In the rows, zero is written as 128.
Each row of numbers stands for one thing and depends on some of the facts below. Use the named rows to name the rest.

Facts:
betror η:flozim
drotro η:keskos Φ:trumevo
vema η:tamin Φ:ferik
keskos Φ:fusti, zoklem
vare η:poflam
musam η:lokla ξ:vaklo
solazik η:stinus ξ:sabu
flodros η:plasker ξ:poflam
rebosin η:keskos
tafosol η:fitem ξ:stinus
grozi Φ:getrim
rustok η:flisul ξ:keskos
kliklir η:fitem ξ:pogum
rala η:tamin ξ:betror
skebi η:skogus
flarir η:trodar ξ:getrim
lilen η:braplu ξ:fibuk
brabro η:pogum ξ:plasker
ferik η:poflam Φ:vunim
bizak η:grugel Φ:vaklo
bralun η:plasker
fusti η:pogum Φ:grobrin, braplu, raten
lanu η:brevegi ξ:rebosin
dritir η:trodar Φ:rido
goske Φ:plazefla
tiflik η:flese Φ:vunim
tratro η:flisul
stibra η:fluske Φ:zoklem ξ:divu
gugrol η:keskos Φ:rala
grobrin η:grozi Φ:flodros ξ:plasker
klefu Φ:difla
petrum η:brevegi Φ:vare ξ:fluske
mitril η:fibuk Φ:braplu ξ:getrim
stinus Φ:difla, ludrem
lagrer η:poflam Φ:betro ξ:braplu
budom η:grozi Φ:lagrer
stalon η:klefu ξ:zakan
seflak η:tamin Φ:trozu
grobas η:flisul ξ:trodar
skidaskur η:flisul Φ:ludrem ξ:brevegi
modrosku η:skogus Φ:devus ξ:braplu
zapal η:grozi Φ:fusti
rufen η:pogum ξ:betror
zadro η:flunol ξ:rebosin
plisek Φ:sastan
skebe η:fluske ξ:sulur
saskel η:braplu
tribres η:pogum ξ:tamin
nasem η:flese Φ:vaklo ξ:flese
lidre η:skogus
sepo η:goske Φ:difla ξ:skogus
betro η:flunol ξ:zadro
vunim η:klefu Φ:mitril, zapal
fitope η:flozim Φ:plazefla, zozon
stupe η:divu Φ:vunim
foris η:klefu
bobin η:keskos ξ:rebosin
vabrokes η:trodar Φ:trebik
grugel Φ:zoklem
plakletok η:goske ξ:sepo
kana η:flunol
klunik η:divu Φ:nudran, mitril, mitram
rebrar η:braplu Φ:grozi ξ:sabu
rogrem η:klefu ξ:tamin
sugruti η:grugel Φ:sastan, trozu, devus ξ:gabra
kester η:flunol Φ:fitope, seflak ξ:pogum
nebus η:flese Φ:skebi
stiruk η:grozi Φ:zapal ξ:lufe
difla η:brevegi
gustom η:skogus ξ:sabu
guplak η:pogum Φ:klefu
mitram η:plagepla Φ:bizak ξ:musam
klovak η:getrim ξ:divu
flilu η:pogum
zozon η:braplu ξ:solazik
trozu η:brevegi Φ:mitril ξ:flilu
zedis η:fluske ξ:sastan
gabra η:braplu
klepim η:poflam Φ:grobrin
sulur η:fibuk
stopifu η:plisek Φ:difla ξ:sastan
ludrem η:pogum Φ:flodros, betro ξ:zakan
devus η:lokla Φ:flodros ξ:flodros
flese Φ:raten, skidaskur
trumevo η:flese Φ:stibra, fluske ξ:flozim
fenik η:braplu ξ:flodros
fibuk Φ:mitril, braplu
sastan η:fitem Φ:raten, betro
nudran η:plagepla
mima η:grugel Φ:rido ξ:grugel
zakan η:grozi Φ:flodros
plazefla η:klefu
rido η:flunol Φ:zozon
petrar η:goske Φ:kester, tratro
dipo η:fluske Φ:stibra ξ:grugel
lufe η:getrim ξ:grugel
zeflim η:flese Φ:trozu, lagrer ξ:flilu
braplu Φ:raten
zoklem η:plasker Φ:mitril ξ:flunol
visal η:klefu Φ:bralun ξ:zakan
restem η:fitem ξ:stopifu
plokaplo η:brevegi Φ:saskel
trobal η:fitem ξ:flunol
nodedok η:trodar Φ:budom ξ:foris
riva η:skogus ξ:tamin
kanupa η:fitem Φ:zozon, kana
mezake η:flunol ξ:flozim
fluske Φ:stagim
fofas η:braplu ξ:fibuk
vogril η:trodar Φ:grobrin ξ:trodar
tage η:lokla Φ:sastan, mitram, betro ξ:lokla
dastas η:getrim ξ:plasker
trebik η:skogus ξ:flunol
vaklo η:flisul Φ:difla
raten η:plasker
stagim η:brevegi
boflar η:grugel ξ:braplu
pusku η:tamin Φ:plisek, zozon
totrik η:poflam Φ:zedis

Known rows:
[121 122 132 119 124 132 143  94 130 144 107 138 110 115 119 130 116 116
 139 149 154 105 112 113 100  99 148 125] : devus
[113 136 108 119 122 135 123 114 132 126 119 130 126 116 150 144 118 153
 134 131 143 112 109 130 107 109 119 113] : lufe
[102 129 121  81 118 130 157 125 116 135 120 124 127 121 111 114  74 150
  88 127 121 119 138 139  93 111 129 102] : dipo
[149 138  96 100 141 145 122 128 113 143 134 155 120 132 153 152 119 193
 105 142 156 106 105 134 111 106 123 109] : rustok
[127 128 118 114 118 142 150 117 128 147 122 142 108 121 135 110 108 145
 117 100 136 105 123 124 105  79 113 138] : stiruk
[157 124 108 116 119 161 132 137 104 142 129 135 124 118 148 140 121 142
  99 145 124  94 135 112 132 119 133 101] : dastas
[141 138 112 117 136 143 137 121 120 132 131 152 117 127 136 139 112 152
 118 141 149 101 114 132 118 107 139 110] : restem
[147 149 117 128 147 134 143 116 141 142 130 173 112 143 116 156 102 150
 133 131 158 115 100 147 117  92 150 128] : grobas
[168  96 121 116 134 157 115 177 117  82 196 148 144 147 163 143  79 161
 138  85 172  79 111 145 134 126  89 104] : visal
[ 85 154 114 144  82 136 128 118 152 137 115 141 137 114 154 144 121 135
 159  76  95 115 126 145 125  95 118 123] : flese
[ 93 181  82  95 109 141 119 138 146 143 121 153 132 127 162 137 123 213
 118 102 121 135 110 138  96  97 102 136] : keskos
[ 96 135 104  94 102 134  89 117 128 139 114 110 142 112 163 159 131 167
 142 118 118 118 116 138 110 102  99 111] : betror
[ 94 137 117 132 117 141 118 115 136 146 111 142 121 110 134 163 129 156
 121 170 156 115 117 109  95 114 162 130] : nudran
[ 38 136 126  74 113 132 134 142 133 143 100 112 149 116  99 169  82 173
  71 196 142 155 157 129  66 137 163  88] : stagim
[112 155 110 119 108 141 139 121 137 156 125 142 117 119 142 112 118 141
 134  96 130 128 126 119 105  87 113 143] : tiflik
[ 86 171 105 119 114 136 119 116 154 139 123 151 125 119 151 152 135 173
 141 133 140 127 111 132  99 110 139 127] : sastan
[121 145 111 118 119 142 120 119 134 131 129 131 127 122 145 141 125 149
 134 126 140 116 113 125 109 116 128 114] : plagepla
[114 147 108 121 114 140 132 110 137 144 114 146 118 113 139 143 127 150
 133 138 141 109 116 121 100 105 133 132] : budom
[ 84 157 123 123 108 120 113 107 150 121 116 122 130 119 142 139 120 128
 164 134 137 125 105 133  92 121 123 113] : poflam
[114 151  96 109 143 135 131  94 145 141 125 119 104 111 161 129 136 148
 146 173 140 134 113 141 130 113 135 113] : fitope
[ 88 158 101 130 103 142 118 134 142 128 129 133 135 117 174 153 130 165
 142 108 116 123 120 136 124 117 115 112] : brevegi


The same things again, as new rows of numbers:
Some rows with their names:
[119 133 188 177  83 126 124 111 159 135 119 174 155 113 128  99 166 162
 113  84  87 136 152 125 122 128 159 136 137 120] : stibra
[142 141 123 176 115 132 119 158 119 128 128 145 150 131 128 109 122 143
 129 162 114 125  88 109 117 139 138 148 118 154] : nasem
[140 127 132 110 135 129 125 114 120 122 121 118 111 139 127 133 130 122
 100 142 141 147 118 134 119 147 114 118 128 128] : lufe
[131 120 124 125 124 131 122  97 106 121 116 132 122 127 117 112 154 111
 152 115 144 104 134 125 114 163 131 132 129 148] : dastas
[124 134 155 102 165 111 121 153 107 126 123  94 112 143 116 127 127 133
  80 105 149 145  81 111 156 180 116 140 166 130] : flodros
[133 103 125 118 131 131 129  96 122 126 121 134 134 137 136 109 139 122
 119 118 161  93 133 137 121 180 111  97 138 130] : skebe
[117 114 135 109 136 133 128 113 131 127 121 120 121 139 131 130 112 119
 110 134 160 152 147 141 127 145 115 105 135 112] : musam
[126 122 129 134 123 124 129 142 130 128 131 134 134 124 128 122 123 130
 133 131 111 126 116 127 133 118 140 138 126 126] : totrik
[173 152 109 214 103 134 144 186 124 156 118 155 157 115 152 101 109 128
 166 171 185 151 110 106 129 162 120 157 128 123] : klefu
[130 108 135 151 118 124 144 144 158 141 136 146 136 122 142 180 161 128
 114 101 102 120 156 157 137 153 160 144 133 104] : keskos
[119 119 119 172 108 123 123 135 138 118 128  96 149 127 129 130 133 124
 120 137  94 113 126 137 134 102 141 133  95 114] : kanupa
[121 129 124 108 146 130 130 119 122 123 112 112 103 128 117 169 125  99
 132 130 137 186 148 125 122 128 145 146 118 125] : foris
[132 127 123 109 131 129 127 110 124 125 124 119 112 133 127 134 132 120
 119 130 150 134 147 137 121 145 120 121 130 125] : flisul
[139 119 118 108 144 121 132 106 130 128 121 113 108 117 133 153 140  90
 125 124 150 151 126 133 121 135 123 132 126 120] : flilu
[131 124 126 107 133 128 127 100 122 125 120 127 115 129 127 131 131 119
 122 126 146 138 140 137 124 136 116 120 132 127] : nudran
[134 131 115 171 109 127 136 156 130 137 126 140 146 113 143 107 113 134
 143 138 129 133 113 121 129 125 135 149 120 125] : bizak
[162 142 123 117 138 121 137 110 124 122 123 120 100 126 139 172 138 139
  72 153 126 145 136 151 120 139 128 131 127 122] : gabra
[118 127 159 134 120 141 124 132 144 142 168 146 132 107  98 193 126 149
 170 145 110 134 214 177 117  85 163 180 150 125] : fibuk
[148 138 101 173 128 122 146 175 126 149 122 133 135 101 145 136 110 111
 164 135 155 155  88 108 133 153 148 167 133 119] : stinus
[149 128 112 107 138 122 142 113 125 125 114 124 101 130 138 174 149 115
 110 116 139 143 143 138 126 140 144 129 124 120] : pogum
[129 134 123 155 119 127 132 158 132 133 129 140 143 121 135 123 117 130
 139 134 127 132 123 124 131 122 132 140 124 124] : guplak

Rows to name:
No name comes twice in this set of rows, the named rows included.
[127 158 127 133 115 130 132 138 138 128 133 166 125 130 136 116 117 175
  94 129  64 108  96 120 129 107 154 116 136 142] -> sugruti
[125 140 124 158 104 123 138 131 134 124 119 141 145 145 137 118 152 140
 132 106  86 103 129 119 136  97 159 115 104 129] -> kester
[107 125 138 138 126 124 127 154 131 130 134 131 146 139 132  90 124 136
 128 116 106 108  89 108 142 131 119 118 139 134] -> modrosku
[132 127 120 154 114 126 120  83 119 111 115  81 139 140 115 110 138 131
 135 116 142  89 176 137 138 103 131 120  96 109] -> zozon
[104 111 159 176 102 129 113 121 141 129 127 155 162 114 127  73 120 161
 101 135 101 111 111 137 124 146 130 126 142 120] -> trumevo
[127 123 140 141 144 123 125 169 131 132 146  90 139 140 119 147 135 130
 123 117 121 112 107 128 155 141 142 148 139 127] -> klepim
[114 120 148 137 167 106 119 200  99 130 135  74 151 155 100 124 145 131
 119  60 121  77  63 104 186 205 166 174 183 147] -> grobrin
[107 127 133 137 114 121 130 132 140 132 130 173 132 103 136 116 124 140
 128 118  77 135 112 127 116 106 145 135 135 128] -> seflak
[ 83 114 159  77 140 115 157 212 116 126 160 200 150 125 135 172 134 134
 201 160 111 134 188 161 128  18 107 120 108 152] -> vunim
[145 140 131 106 146 124 119 111 125 124 126 101 106 116 124 151 116 128
 104 154 147 166 130 141 118 118 112 143 132 121] -> trodar
[117 123 149 127 115 130 133 142 144 135 145 170 138 114 128 146 139 138
 147 121  97 134 142 134 117 115 140 134 135 134] -> klunik

The same things again, as new rows of numbers:
Some things and their rows:
[ 59 103 128 168 118 105  87 119  67 160 102 103 144 149 145 128 144  82
  57 114 136 137 175 170  95 210 128 221] : zakan
[ 96 111 140 186 122  94  89  98 122 142  77  60 152 113 115 139 105 129
 120 128 103 112 136  95 156 163 127 172] : stalon
[204 119  93 169 105  77 126 161 139 143 193 157 167 122 137 114 108 132
 150  90 144  83  66 156  80 154 108 118] : pusku
[112 103 131 142 146 113  99 104 177 129 144 125 151 111 130 148 118 136
 127 108 125 105  96 114 156 128  99 135] : petrum
[187 102 105 176 116  89 108 149 157 136 201 134 157 115 124 137 103 134
 166 106 140  76  77 144 110 136 106 101] : petrar
[118 146 125 123 129 111 139 105 149 156 120 101 166  86 115 127 124 123
 102 111 114 152 128  76 147 137  76  90] : rebosin
[196 185  80 154 104  65 148 130  99 116 128 163 179 115 122 104 114 172
 144 117 127 124  93  93 110 107 140  95] : kana
[123 140 145 113 104 164 166 163 103 128 114  90  72 154 103 108 158 117
 161 179 128 143 181 135 113 106 170 100] : nudran
[159 115 168 117 140 117 122  77 142 120 155 138 140 116 133 109 112 138
 129 143 147 114 109 111 167 114 124 131] : trobal
[118 129 131 131 139 119 117 106 149 122 117 126 143 116 128 134 121 140
 127 122 121 122 112 105 152 121 116 131] : flarir
[142 111 115  92 127 148 102  78 214  98 115 116 179 163 148 181 104 133
  98 102  84 121  74 170 132 119 147 135] : lufe
[110 102 136 125 124 147 120 155 118 143 175 132 107 155 145 127 151  79
 118 126 158 114 140 192  84 163 116 146] : flese
[154 176 160 110 103 193 151 166  30 103 123  89  58 157 121 133 135  87
 168 203 151 153 209 157  97 107 173  80] : mitril
[136  90 142 148 121 168 100 172  98 128 213 105  80 149 121 163 132  78
 155 161 165 108 173 202  97 130 134  97] : fibuk
[ 85 124 115 118 139 133  98 129  80 131 167 170 131 152 153 145 157  92
  63 120 168 153 160 183  98 148 119 160] : klepim
[119 129 131 130 139 118 116 105 149 123 117 127 143 115 129 135 120 139
 128 121 121 121 110 104 152 121 116 131] : grobas
[110 144 148 143 122 150  92 155  88 111 208  95  88 153 112 173 158 103
 137 185 186 135 185 154 126  79 145  75] : ferik
[105 125 118 135 138 112 119 103 150 121 124 129 145 121 119 132 133 142
 133 127 119 117 120 103 150 114 121 123] : divu
[ 98  96 127 104 101 140 188 193 160 181 104 105  71 163  86  75 190 154
  97 142 118 181 162 138 115 114 185 153] : bizak
[113  76 131 108 113 139 160 200 166 197 117 121  78 154  99  90 172 158
  51 115 132 197 132 156 121 128 170 189] : stopifu
[111 140 135 121 123 163 108 154  50 118 179 136  94 161 141 152 155  77
 109 162 176 146 192 192  88 129 140 117] : fusti

Rows to name:
No name comes twice in this set of rows, the named rows included.
[230 240  99 131  90  60 185 150  68 101  96 177 170 101 157  88  96 190
 149 105 131 144 109  67  97 122 168  91] -> zozon
[ 94 132 152 108 145  95 141 131 155 107 123 159 125  83 180 143 107 171
 120  76 127 133 165  78 157 152 155 132] -> gustom
[ 86 134 164  98 148  86 152 143 157  99 124 174 119  68 205 148 101 185
 116  56 132 137 189  66 159 165 171 133] -> solazik
[109 114 143 154 130 139  77 155 118 122 227  98 101 146 115 181 150 104
 131 165 184 121 163 161 132  90 131  86] -> vema
[ 85  94 112 102 107 126 182 188 154 185 105 126  84 161  86  78 197 170
  60 131 121 204 167 135 120 108 190 168] -> klefu
[104  71 126 112 111 133 165 195 177 191 125 114  82 153  94  92 176 158
  70 118 126 183 141 150 123 123 171 170] -> nasem
[ 92 128 133 134 144 108 114  89 176 117 121 119 153 118 124 134 136 138
 144 126 119  99 103  85 162 115 105 122] -> grozi
[215 178  72 164 100  55 144 141 103 120 149 168 185 114 125 104 109 174
 148 109 133 117  81 103 100 112 135  94] -> rido
[226 148  75 180 101  56 128 152 122 130 184 161 181 110 124 117  99 164
 158  99 139  96  68 124  95 122 123  91] -> fitope
[198 126  83 176 114  65 117 142 143 131 186 155 179 109 123 129 104 160
 148  97 136  95  73 124 112 121 117 100] -> goske
[234 122  73 147 103  82 104 129 179 119 182 156 206 138 144 159  80 158
 114  73 116 105  36 175  93 128 135 113] -> mima
[ 91  86 143 196 130  88  68  95 150 149 104  58 160 108 118 149 101 125
 119 115 108  95 120 105 161 169 111 178] -> visal
[100 130 127 114 140 141  97 133  78 133 162 166 128 147 162 147 145  90
  58 114 170 157 151 183  99 155 115 166] -> vogril

